Here is a tiny trained network, its code and every weight. The questions are about switching its units off for an input and a class, where a switched-off unit gives its printed mean instead of its output.

import numpy as np


def w(rows, s, z=0):
    codes = np.array(rows[::2]) - 128.0
    scale = np.full(codes.shape[1], s)
    scale[-1] = z or s
    return codes * scale


def f(y):
    return y / 2 * (1 + np.tanh(0.7978845608 * (y + 0.044715 * y**3)))


def log_softmax(a):
    a = a - a.max(-1, keepdims=True)
    return a - np.log(np.exp(a).sum(-1, keepdims=True))


def net(x, mask):
    res = np.array(x, float).reshape(1, 7) / 4 @ E
    y = f(res @ A[0][:, :-1].T + A[0][:, -1])
    res = res + np.where(mask, y, B[0][:, -1]) @ B[0][:, :-1]
    return log_softmax(res[-1] @ U[:, :-1].T + U[:, -1])


A, B = {}, {}
E = w([
[164,112,137,118,24,207,149,73,228],'x0',
[112,48,231,187,135,131,166,172,127],'x1',
[131,124,126,128,133,126,125,133,137],'x2',
[131,113,124,96,125,108,138,146,144],'x3',
[2,105,132,77,153,186,85,96,144],'x4',
[128,139,133,110,128,142,152,137,112],'x5',
[137,115,120,110,137,127,136,148,140],'x6',
],0.013)
A[0] = w([
[86,147,97,120,165,96,117,148,84,183],'n1',
[152,124,186,168,154,77,135,174,93,136],'n2',
[118,150,111,87,128,168,112,90,174,124],'n3',
[81,55,197,165,100,158,149,162,140,1],'n4',
[251,147,94,141,99,107,137,123,115,145],'n5',
[75,142,84,120,182,93,112,143,85,55],'n6',
[148,94,166,166,164,85,162,138,90,153],'n7',
[139,124,153,141,55,142,153,119,158,72],'n8',
[157,170,89,111,141,107,102,133,117,62],'n9',
[86,112,99,92,96,166,126,84,161,119],'n10',
[42,71,138,102,159,148,107,121,111,193],'n11',
[104,53,234,154,134,149,156,133,149,139],'n12',
[86,147,103,120,171,89,93,160,76,215],'n13',
[62,93,163,98,162,155,93,123,121,31],'n14',
[131,135,100,139,129,109,132,123,159,143],'n15',
[135,138,150,157,128,78,111,161,120,134],'n16',
[140,88,131,130,125,113,153,146,92,142],'n17',
[106,128,115,130,105,112,138,134,139,141],'n18',
[110,89,147,145,141,102,150,169,92,125],'n19',
[117,112,111,95,115,161,154,127,124,133],'n20',
[79,164,104,122,220,68,103,148,87,115],'n21',
],0.012,0.013)
B[0] = w([
[158,86,92,161,93,127,169,125,97,225],'n1',
[35,168,146,193,197,111,124,180,187,208],'n2',
[112,204,190,156,124,155,91,185,140,185],'n3',
[190,148,181,22,35,191,76,21,104,171],'n4',
[178,69,80,68,76,131,122,30,82,232],'n5',
[179,175,148,36,33,184,85,86,113,188],'n6',
[63,151,148,134,208,131,73,183,167,204],'n7',
[161,75,91,153,120,112,175,94,82,167],'n8',
[127,91,81,185,114,104,191,141,99,157],'n9',
[81,173,168,139,171,156,103,186,171,190],'n10',
[174,147,188,76,70,192,78,71,135,241],'n11',
[171,51,76,166,99,73,201,104,55,222],'n12',
[130,63,89,181,157,83,183,149,104,255],'n13',
[147,30,61,210,170,27,255,164,90,168],'n14',
[148,172,149,124,103,138,111,88,124,146],'n15',
[94,128,136,142,156,144,115,175,118,167],'n16',
[119,148,123,124,163,140,128,178,146,159],'n17',
[125,143,117,133,166,145,108,133,104,135],'n18',
[86,128,139,131,182,139,130,150,175,179],'n19',
[127,147,120,128,147,128,110,148,144,148],'n20',
[177,88,158,87,68,171,121,46,106,239],'n21',
],0.0088,0.017)
U = w([
[143,59,67,195,123,58,212,147,83,3],'0',
[180,160,153,35,76,167,61,85,105,243],'1',
[2,246,176,174,169,129,87,251,207,163],'2',
],0.0095,0.002)

Each question gives the input, the list of numbers given to net, and the class t.
The units are the neurons (one row each of A and B). Each row of codes is followed by its name. A weight is (code - 128) times the scale printed after its matrix; where a second scale follows, it is the last column's (A, B and U).
mask holds one flag per neuron, in row order. A switched-off neuron (its flag False) gives its mean, the last column of its row in B, instead of its output. The means were averaged over made-up inputs and are rounded, as every weight is.
A unit's drop is (log p(t) with every unit on - log p(t) with that unit switched off) / (log p(t) with every unit on - log p(t) with every unit switched off).
The circuit of an input: a set's keep is (log p(t) with only the set's units on - log p(t) with every unit switched off) / (log p(t) with every unit on - log p(t) with every unit switched off). Starting from the 12 units with the biggest drops (on a tie, the unit counted first), units are removed one at a time, each time the one whose removal leaves the highest keep (on an exact tie, the one counted first), for as long as the keep stays at least 0.8.
units of the circuit, in order: the units of the circuit, biggest drop first
most important unit: the unit with the biggest drop
top k neurons: the k neurons with the biggest drops, biggest first
drop when u is switched off: that unit's drop, to one decimal
input [1,-8,8,-1,4,1,-2], class 2: units of the circuit, in order -> n5, n10
input [-7,8,-2,7,0,-4,1], class 2: units of the circuit, in order -> n2
input [-6,5,0,-6,-2,3,-5], class 2: top 2 neurons -> n2, n7
input [-4,0,0,1,3,5,6], class 1: top 3 neurons -> n11, n12, n6
input [-1,6,5,0,-8,1,-1], class 2: top 2 neurons -> n2, n7
input [-3,-1,5,3,1,7,3], class 1: top 2 neurons -> n12, n14
input [-5,-3,-4,-7,2,-4,0], class 1: top 3 neurons -> n6, n21, n12
input [2,6,2,3,4,-3,1], class 1: top 4 neurons -> n4, n11, n13, n1
input [-6,-2,-8,7,3,2,2], class 1: top 3 neurons -> n6, n21, n11
input [8,2,-5,-2,0,-3,-4], class 0: top 4 neurons -> n11, n8, n12, n6
input [-7,-3,2,7,2,5,-5], class 1: top 4 neurons -> n6, n21, n12, n11
input [4,0,-8,-6,7,3,-6], class 2: top 3 neurons -> n10, n5, n21
input [-8,-1,6,-3,5,-3,-7], class 1: top 4 neurons -> n6, n11, n21, n12
input [5,-1,0,-4,-8,-1,5], class 1: most important unit -> n13
input [-4,1,4,0,8,1,-7], class 0: top 3 neurons -> n14, n13, n4
input [2,-3,-5,7,-7,2,5], class 1: top 3 neurons -> n13, n12, n5
input [-1,-6,-1,4,-1,7,-4], class 0: top 4 neurons -> n11, n4, n9, n6
input [1,6,1,7,1,8,4], class 1: top 2 neurons -> n4, n13
input [-1,1,5,4,-6,1,-4], class 2: drop when n2 is switched off -> 0.1
input [-6,1,-4,0,-6,5,-2], class 2: drop when n7 is switched off -> 0.5
input [-5,0,-5,7,4,-6,-6], class 1: most important unit -> n11
input [2,-8,-7,-1,5,0,-5], class 2: drop when n20 is switched off -> 0.0
input [1,-1,8,4,-3,-8,-2], class 1: drop when n14 is switched off -> 1.0
